Below is a small trained network, with its code and all its weights. Each question gives an input and a target symbol and asks what happens when units are switched off, that is, made to give their printed mean instead of their output.

import numpy as np


def w(rows, s, z=0):
    codes = np.array(rows[::2]) - 128.0
    scale = np.full(codes.shape[1], s)
    scale[-1] = z or s
    return codes * scale


def norm(h):
    return h / np.sqrt((h * h).mean(-1, keepdims=True) + 1e-5)


def f(y):
    return y / 2 * (1 + np.tanh(0.7978845608 * (y + 0.044715 * y**3)))


def softmax(a):
    e = np.exp(a - a.max(-1, keepdims=True))
    return e / e.sum(-1, keepdims=True)


def log_softmax(a):
    a = a - a.max(-1, keepdims=True)
    return a - np.log(np.exp(a).sum(-1, keepdims=True))


def net(x, mask):
    ids = ['αηλξτψω'.index(c) for c in x.split()]
    T = len(ids)
    res = E[ids] + P[:T]
    r = norm(res)
    for j in range(2):
        rows = slice(3 * j, 3 * j + 3)
        q, k, v = (r @ M[0][rows].T for M in (Q, K, V))
        z = softmax(np.where(np.tri(T) > 0, q @ k.T / 3**0.5, -1e9)) @ v
        o = O[0][rows]
        res = res + np.where(mask[j], z, o[:, -1]) @ o[:, :-1]
    y = f(norm(res) @ A[0][:, :-1].T + A[0][:, -1])
    res = res + np.where(mask[2:10], y, B[0][:, -1]) @ B[0][:, :-1]
    return log_softmax(norm(res)[-1] @ U[:, :-1].T + U[:, -1])


Q, K, V, O, A, B = {}, {}, {}, {}, {}, {}
E = w([
[132,185,14,146,35,145],'α',
[72,96,206,188,135,119],'η',
[74,230,104,118,65,179],'λ',
[152,80,45,52,83,202],'ξ',
[76,66,246,161,197,179],'τ',
[63,169,170,50,37,46],'ψ',
[132,94,111,147,151,105],'ω',
],0.013)
P = w([
[34,79,82,93,127,135],'0',
[138,150,140,182,143,146],'1',
[82,138,154,222,63,93],'2',
[192,147,158,174,198,145],'3',
[104,109,170,211,71,91],'4',
[221,106,143,140,196,120],'5',
[126,82,109,186,38,73],'6',
[179,154,141,146,183,175],'7',
[96,93,98,172,2,92],'8',
],0.0088)
Q[0] = w([
[169,111,115,112,148,81],'head 0',
[139,123,158,149,119,148],'head 0',
[106,100,167,112,156,144],'head 0',
[216,183,129,123,251,112],'head 1',
[179,131,151,71,129,144],'head 1',
[127,99,132,118,66,38],'head 1',
],0.011)
K[0] = w([
[153,137,73,209,88,42],'head 0',
[120,55,104,254,142,77],'head 0',
[167,92,176,106,133,79],'head 0',
[252,186,201,200,121,136],'head 1',
[183,174,167,136,180,89],'head 1',
[2,160,154,139,196,226],'head 1',
],0.0077)
V[0] = w([
[40,112,102,134,157,188],'head 0',
[56,149,65,14,149,83],'head 0',
[129,165,27,153,62,80],'head 0',
[68,255,230,81,31,85],'head 1',
[117,140,105,13,109,234],'head 1',
[120,29,97,71,104,5],'head 1',
],0.0071)
O[0] = w([
[141,14,120,94,227,103,227],'head 0',
[162,114,187,193,152,177,157],'head 0',
[114,110,174,246,127,75,200],'head 0',
[121,63,197,107,91,203,161],'head 1',
[179,135,13,73,84,192,253],'head 1',
[201,130,166,126,73,1,119],'head 1',
],0.0095,0.0052)
A[0] = w([
[149,111,160,131,24,111,223],'neuron 0',
[215,23,29,87,218,118,230],'neuron 1',
[49,91,82,195,78,98,179],'neuron 2',
[206,75,148,226,130,80,165],'neuron 3',
[127,48,125,162,59,146,52],'neuron 4',
[112,104,192,73,46,147,253],'neuron 5',
[28,2,62,133,108,76,170],'neuron 6',
[197,109,133,113,229,204,227],'neuron 7',
],0.008,0.0019)
B[0] = w([
[215,67,183,70,166,127,200],'neuron 0',
[121,189,150,119,111,78,255],'neuron 1',
[2,101,66,63,143,101,203],'neuron 2',
[162,114,151,149,122,61,176],'neuron 3',
[111,65,132,177,161,180,205],'neuron 4',
[194,144,200,177,157,77,220],'neuron 5',
[64,213,116,125,92,190,224],'neuron 6',
[190,160,95,126,102,97,220],'neuron 7',
],0.0092,0.0052)
U = w([
[98,94,122,116,127,126,3],'α',
[77,103,172,85,107,108,56],'η',
[105,109,137,143,116,248,127],'λ',
[171,172,70,114,99,124,196],'ξ',
[124,139,122,37,188,154,172],'τ',
[220,86,193,148,108,135,94],'ψ',
[153,166,145,180,150,39,172],'ω',
],0.012,0.0036)

Each question gives the input, a string of symbols that net reads in full, and the target symbol t.
The units are the heads (3 rows each of Q, K, V and O) and the neurons (one row each of A and B). Each row of codes is followed by its name. A weight is (code - 128) times the scale printed after its matrix; where a second scale follows, it is the last column's (O, A, B and U).
mask holds one flag per unit, heads first, then neurons. A switched-off unit (its flag False) gives its mean, the last column of its rows in O or B, instead of its output. The means were averaged over made-up inputs and are rounded, as every weight is.
A unit's drop is (log p(t) with every unit on - log p(t) with that unit switched off) / (log p(t) with every unit on - log p(t) with every unit switched off).
The circuit of an input: a set's keep is (log p(t) with only the set's units on - log p(t) with every unit switched off) / (log p(t) with every unit on - log p(t) with every unit switched off). Starting from all 10 units, units are removed one at a time, each time the one whose removal leaves the highest keep (on an exact tie, the one counted first), for as long as the keep stays at least 0.8.
circuit, biggest first: the units of the circuit, biggest drop first
top k neurons: the k neurons with the biggest drops, biggest first
which heads matter: for each layer, one digit per head in row order, 1 if its drop is at least 0.15 and else 0, layers parted by /
drop when u is switched off: that unit's drop, to one decimal
input η η η λ α λ τ, target η: circuit, biggest first : [head 0; head 1]
input ξ λ τ, target ξ: circuit, biggest first : [head 1; head 0]
input η ξ ξ ξ ξ ψ α ω λ, target η: top 4 neurons : [neuron 2; neuron 0; neuron 7; neuron 5]
input λ η λ ψ, target ψ: circuit, biggest first : [neuron 5; head 1]
input ω λ ω α τ ξ ξ λ ξ, target ω: circuit, biggest first : [head 1]
input ξ τ λ λ ξ ξ η η, target ξ: which heads matter : 10
input η ω ξ λ, target ω: which heads matter : 01
input η ω τ, target η: which heads matter : 11
input λ ω λ λ λ τ λ η, target τ: top 2 neurons : [neuron 4; neuron 7]
input ξ λ λ ξ, target ξ: circuit, biggest first : [neuron 1; neuron 0]
input η ξ ξ η ξ, target η: top 2 neurons : [neuron 1; neuron 7]
input α λ η ξ, target ξ: which heads matter : 00
input λ η λ η ω α λ η ψ, target λ: which heads matter : 01
input ψ λ α, target ψ: circuit, biggest first : [head 1]
input η α λ λ ψ λ η λ ω, target η: top 2 neurons : [neuron 2; neuron 6]
input ω ω ξ λ λ η λ ξ η, target ω: which heads matter : 01
input η λ λ ω λ ξ τ ω λ, target η: circuit, biggest first : [head 1; neuron 2]
input ξ λ ω, target ξ: top 2 neurons : [neuron 5; neuron 6]
input λ ψ λ ξ, target ψ: which heads matter : 11
input λ ψ τ τ λ ξ ξ, target λ: top 2 neurons : [neuron 4; neuron 6]
input η ω λ ξ, target ω: top neuron : [neuron 1]
input λ λ α ω λ τ, target ω: top 2 neurons : [neuron 2; neuron 7]
input λ ω λ ω λ λ τ, target λ: drop when head 1 is switched off : 0.3
input λ ξ λ λ λ λ λ ω, target ω: drop when neuron 5 is switched off : -0.1
input λ ω ξ α λ, target λ: drop when head 1 is switched off : 0.8
input ω λ λ ξ λ λ ω λ α, target ω: drop when neuron 3 is switched off : 0.1
input λ ω λ τ, target ω: top neuron : [neuron 2]
